Here is a tiny trained network, its code and every weight. The questions are about switching its units off for an input and a class, where a switched-off unit gives its printed mean instead of its output.

import numpy as np


def w(rows, s, z=0):
    codes = np.array(rows[::2]) - 128.0
    scale = np.full(codes.shape[1], s)
    scale[-1] = z or s
    return codes * scale


def f(y):
    return np.maximum(y, 0)


def log_softmax(a):
    a = a - a.max(-1, keepdims=True)
    return a - np.log(np.exp(a).sum(-1, keepdims=True))


def net(x, mask):
    res = np.array(x, float).reshape(1, 2) / 4 @ E
    y = f(res @ A[0][:, :-1].T + A[0][:, -1])
    res = res + np.where(mask, y, B[0][:, -1]) @ B[0][:, :-1]
    return log_softmax(res[-1] @ U[:, :-1].T + U[:, -1])


A, B = {}, {}
E = w([
[133,161,120,132,99,102,124,29,128,130,129],'x0',
[115,75,149,120,186,12,128,142,153,131,125],'x1',
],0.011)
A[0] = w([
[122,121,137,127,130,103,132,129,129,127,124,68],'neuron 1',
[129,133,126,127,113,98,128,16,129,130,126,58],'neuron 2',
[123,114,132,132,144,41,123,149,129,123,134,117],'neuron 3',
[133,115,127,133,136,141,129,251,128,125,128,86],'neuron 4',
[129,127,126,127,128,123,128,142,128,128,126,247],'neuron 5',
[133,133,123,133,130,122,129,82,129,127,132,167],'neuron 6',
[124,131,130,127,127,163,126,122,123,128,128,163],'neuron 7',
[130,127,123,126,125,140,129,126,130,131,127,89],'neuron 8',
[132,124,125,117,135,105,133,139,140,130,129,86],'neuron 9',
[130,141,125,125,113,214,129,111,129,130,131,68],'neuron 10',
[132,124,125,136,133,70,122,127,129,129,131,65],'neuron 11',
[115,117,135,120,124,142,124,166,129,134,121,81],'neuron 12',
],0.032,0.014)
B[0] = w([
[136,130,94,144,137,133,112,131,108,119,117,142],'neuron 1',
[110,161,102,90,190,112,120,120,137,131,152,194],'neuron 2',
[159,116,92,155,91,145,132,129,123,121,104,223],'neuron 3',
[109,168,96,89,190,113,121,118,130,124,149,251],'neuron 4',
[113,84,252,82,64,122,145,104,193,151,127,214],'neuron 5',
[112,127,156,96,137,122,132,131,146,132,136,175],'neuron 6',
[145,109,133,121,99,119,136,124,158,128,112,187],'neuron 7',
[118,120,130,141,121,128,122,136,115,121,129,133],'neuron 8',
[137,127,91,146,134,135,134,136,118,128,128,147],'neuron 9',
[157,118,60,169,109,145,130,135,102,120,106,226],'neuron 10',
[141,132,68,145,123,143,134,133,109,119,120,165],'neuron 11',
[128,141,103,131,160,122,118,123,123,136,141,158],'neuron 12',
],0.045,0.02)
U = w([
[97,200,106,53,224,88,115,100,160,129,165,97],'0',
[202,101,55,172,61,179,144,127,107,94,63,98],'1',
[87,67,254,82,49,102,160,107,197,163,135,255],'2',
[125,148,157,140,129,128,129,152,96,117,144,89],'3',
[105,158,135,155,128,135,121,187,100,118,161,85],'4',
[98,131,131,151,143,119,98,118,91,127,126,93],'5',
[96,126,154,145,134,124,128,136,100,89,150,85],'6',
],0.011,0.0063)

Each question gives the input, the list of numbers given to net, and the class t.
The units are the neurons (one row each of A and B). Each row of codes is followed by its name. A weight is (code - 128) times the scale printed after its matrix; where a second scale follows, it is the last column's (A, B and U).
mask holds one flag per neuron, in row order. A switched-off neuron (its flag False) gives its mean, the last column of its row in B, instead of its output. The means were averaged over made-up inputs and are rounded, as every weight is.
A unit's drop is (log p(t) with every unit on - log p(t) with that unit switched off) / (log p(t) with every unit on - log p(t) with every unit switched off).
The circuit of an input: a set's keep is (log p(t) with only the set's units on - log p(t) with every unit switched off) / (log p(t) with every unit on - log p(t) with every unit switched off). Starting from all 12 units, units are removed one at a time, each time the one whose removal leaves the highest keep (on an exact tie, the one counted first), for as long as the keep stays at least 0.8.
circuit, biggest first: the units of the circuit, biggest drop first
most important unit: the unit with the biggest drop
top k neurons: the k neurons with the biggest drops, biggest first
drop when u is switched off: that unit's drop, to one decimal
input [-4,7], class 1: most important unit	neuron 3
input [2,-3], class 2: circuit, biggest first	neuron 4; neuron 3
input [4,5], class 1: top 2 neurons	neuron 3; neuron 4
input [2,2], class 2: circuit, biggest first	neuron 4; neuron 10
input [4,-5], class 1: top 2 neurons	neuron 4; neuron 10
input [1,-3], class 2: top 2 neurons	neuron 3; neuron 11
input [-8,-8], class 0: top 3 neurons	neuron 4; neuron 3; neuron 12
input [-4,-5], class 1: top 2 neurons	neuron 10; neuron 2
input [3,5], class 1: drop when neuron 4 is switched off	0.8
input [1,-5], class 1: drop when neuron 10 is switched off	5.9
input [0,3], class 2: drop when neuron 10 is switched off	1.6
input [-3,7], class 1: drop when neuron 3 is switched off	0.8
